Below is a small trained network, with its code and all its weights. Each question gives an input and a target symbol and asks what happens when units are switched off, that is, made to give their printed mean instead of their output.

import numpy as np


def w(rows, s, z=0):
    codes = np.array(rows[::2]) - 128.0
    scale = np.full(codes.shape[1], s)
    scale[-1] = z or s
    return codes * scale


def f(y):
    return np.maximum(y, 0)


def softmax(a):
    e = np.exp(a - a.max(-1, keepdims=True))
    return e / e.sum(-1, keepdims=True)


def log_softmax(a):
    a = a - a.max(-1, keepdims=True)
    return a - np.log(np.exp(a).sum(-1, keepdims=True))


def net(x, mask):
    ids = ['Ψαβγεζμτ'.index(c) for c in x.split()]
    T = len(ids)
    res = E[ids] + P[:T]
    u = 0
    for l in range(2):
        q, k, v = (res @ M[l].T for M in (Q, K, V))
        z = softmax(np.where(np.tri(T) > 0, q @ k.T / 2**0.5, -1e9)) @ v
        res = res + np.where(mask[u], z, O[l][:, -1]) @ O[l][:, :-1]
        u += 1
        y = f(res @ A[l][:, :-1].T + A[l][:, -1])
        res = res + np.where(mask[u : u + 16], y, B[l][:, -1]) @ B[l][:, :-1]
        u += 16
    return log_softmax(res[-1] @ U[:, :-1].T + U[:, -1])


Q, K, V, O, A, B = {}, {}, {}, {}, {}, {}
E = w([
[209,172,148],'Ψ',
[125,108,183],'α',
[34,167,174],'β',
[113,79,171],'γ',
[217,184,135],'ε',
[195,81,91],'ζ',
[68,27,126],'μ',
[113,251,90],'τ',
],0.015)
P = w([
[253,170,146],'0',
[206,144,154],'1',
[170,126,139],'2',
[129,112,114],'3',
[108,102,101],'4',
[84,92,82],'5',
],0.0047)
Q[0] = w([
[104,10,255],'0.h1',
[184,45,168],'0.h1',
],0.0091)
K[0] = w([
[20,57,5],'0.h1',
[141,87,20],'0.h1',
],0.011)
V[0] = w([
[133,166,254],'0.h1',
[39,124,101],'0.h1',
],0.0085)
O[0] = w([
[110,168,2,99],'0.h1',
[245,100,165,2],'0.h1',
],0.0058,0.0042)
A[0] = w([
[97,133,95,103],'0.n1',
[166,197,76,42],'0.n2',
[143,119,151,98],'0.n3',
[204,123,160,99],'0.n4',
[68,178,176,2],'0.n5',
[248,161,51,48],'0.n6',
[175,227,147,108],'0.n7',
[121,165,150,57],'0.n8',
[108,157,89,113],'0.n9',
[142,121,153,95],'0.n10',
[158,192,116,146],'0.n11',
[159,158,134,131],'0.n12',
[141,77,149,28],'0.n13',
[77,137,120,106],'0.n14',
[116,78,75,101],'0.n15',
[190,108,112,81],'0.n16',
],0.012,0.0056)
B[0] = w([
[117,117,149,141],'0.n1',
[184,60,194,182],'0.n2',
[143,134,114,133],'0.n3',
[164,79,77,183],'0.n4',
[132,159,26,141],'0.n5',
[150,251,119,254],'0.n6',
[77,41,74,204],'0.n7',
[111,174,130,133],'0.n8',
[136,116,175,162],'0.n9',
[140,130,110,132],'0.n10',
[47,78,89,199],'0.n11',
[100,125,142,161],'0.n12',
[184,197,140,142],'0.n13',
[133,118,102,147],'0.n14',
[177,106,100,195],'0.n15',
[72,158,114,192],'0.n16',
],0.023,0.0034)
Q[1] = w([
[127,131,85],'1.h1',
[178,253,39],'1.h1',
],0.0078)
K[1] = w([
[155,116,31],'1.h1',
[109,255,79],'1.h1',
],0.0073)
V[1] = w([
[122,205,126],'1.h1',
[131,254,111],'1.h1',
],0.0056)
O[1] = w([
[95,40,98,111],'1.h1',
[88,3,114,252],'1.h1',
],0.0048,0.00045)
A[1] = w([
[74,222,192,57],'1.n1',
[160,236,138,109],'1.n2',
[99,193,82,43],'1.n3',
[112,165,126,255],'1.n4',
[194,163,112,133],'1.n5',
[122,146,189,3],'1.n6',
[141,146,165,19],'1.n7',
[150,177,170,107],'1.n8',
[220,131,202,75],'1.n9',
[74,128,253,66],'1.n10',
[195,188,130,43],'1.n11',
[46,209,150,205],'1.n12',
[82,126,91,8],'1.n13',
[172,93,217,200],'1.n14',
[149,153,148,8],'1.n15',
[65,95,194,59],'1.n16',
],0.012,0.0048)
B[1] = w([
[132,110,221,148],'1.n1',
[25,159,142,173],'1.n2',
[83,180,150,181],'1.n3',
[159,96,24,252],'1.n4',
[70,72,175,248],'1.n5',
[138,173,104,131],'1.n6',
[165,151,91,130],'1.n7',
[95,90,103,145],'1.n8',
[82,4,188,174],'1.n9',
[42,189,73,183],'1.n10',
[117,182,48,168],'1.n11',
[163,73,129,219],'1.n12',
[69,192,136,189],'1.n13',
[213,244,222,228],'1.n14',
[186,137,92,129],'1.n15',
[96,112,240,179],'1.n16',
],0.021,0.004)
U = w([
[46,168,90,125],'Ψ',
[132,1,98,255],'α',
[90,112,147,61],'β',
[134,147,138,208],'γ',
[95,116,150,87],'ε',
[82,207,177,157],'ζ',
[115,69,190,105],'μ',
[39,73,177,36],'τ',
],0.0089,0.0051)

Each question gives the input, a string of symbols that net reads in full, and the target symbol t.
The units are the heads (2 rows each of Q, K, V and O) and the neurons (one row each of A and B). Each row of codes is followed by its name. A weight is (code - 128) times the scale printed after its matrix; where a second scale follows, it is the last column's (O, A, B and U).
mask holds one flag per unit, layer by layer, with each layer's heads first. A switched-off unit (its flag False) gives its mean, the last column of its rows in O or B, instead of its output. The means were averaged over made-up inputs and are rounded, as every weight is.
A unit's drop is (log p(t) with every unit on - log p(t) with that unit switched off) / (log p(t) with every unit on - log p(t) with every unit switched off).
The circuit of an input: a set's keep is (log p(t) with only the set's units on - log p(t) with every unit switched off) / (log p(t) with every unit on - log p(t) with every unit switched off). Starting from the 12 units with the biggest drops (on a tie, the unit counted first), units are removed one at a time, each time the one whose removal leaves the highest keep (on an exact tie, the one counted first), for as long as the keep stays at least 0.8.
units of the circuit, in order: the units of the circuit, biggest drop first
most important unit: the unit with the biggest drop
k most important neurons: the k neurons with the biggest drops, biggest first
k most important neurons of layer l: the k neurons of layer l with the biggest drops, biggest first
drop when u is switched off: that unit's drop, to one decimal
input ζ α Ψ ζ α, target ζ: most important unit : 1.n14
input ζ ζ Ψ ζ γ, target ζ: 2 most important neurons : [1.n14 0.n6]
input β τ ε Ψ, target Ψ: units of the circuit, in order : [0.n7 0.n11 1.n13]
input τ ζ α, target τ: 4 most important neurons : [0.n2 0.n7 1.n9 0.n11]
input γ ε α τ ζ, target Ψ: 4 most important neurons : [0.n6 0.n7 1.n11 1.n2]
input ζ ζ Ψ α, target ζ: units of the circuit, in order : [1.n14 0.n11 0.n7]
input ζ γ μ ζ α, target μ: 3 most important neurons : [1.n9 0.n11 0.n16]
input ζ ζ ε, target Ψ: 4 most important neurons : [0.n7 0.n11 1.n13 0.n6]
input μ Ψ β β τ, target τ: 3 most important neurons : [0.n9 0.n11 0.n2]
input γ ζ α β ζ ε, target Ψ: 2 most important neurons of layer 0 : [0.n11 0.n7]
input ζ β ε ζ τ, target τ: 4 most important neurons : [0.n9 0.n2 0.n11 1.n16]
input ζ ζ μ γ, target μ: 2 most important neurons of layer 0 : [0.n6 0.n11]
input α μ ζ, target Ψ: 2 most important neurons : [0.n6 1.n11]
input γ α γ, target γ: 2 most important neurons : [0.n11 0.n6]
input ζ ε μ ε β ε, target α: most important unit : 0.n2
input ζ μ α, target μ: 4 most important neurons : [1.n9 1.n14 0.n4 0.n6]
input ε ζ τ β α, target τ: 3 most important neurons of layer 1 : [1.n9 1.n1 1.n2]
input β γ γ, target γ: 2 most important neurons of layer 0 : [0.n6 0.n11]
input ε ζ μ γ, target μ: drop when 0.n11 is switched off : 0.2
input β α α α α, target α: drop when 1.n13 is switched off : 0.3
input ζ α ζ α ζ μ, target μ: drop when 0.n11 is switched off : 0.1
input ζ μ ε γ ζ γ, target ζ: most important unit : 1.n14
input α ζ Ψ, target Ψ: drop when 1.n8 is switched off : 0.0
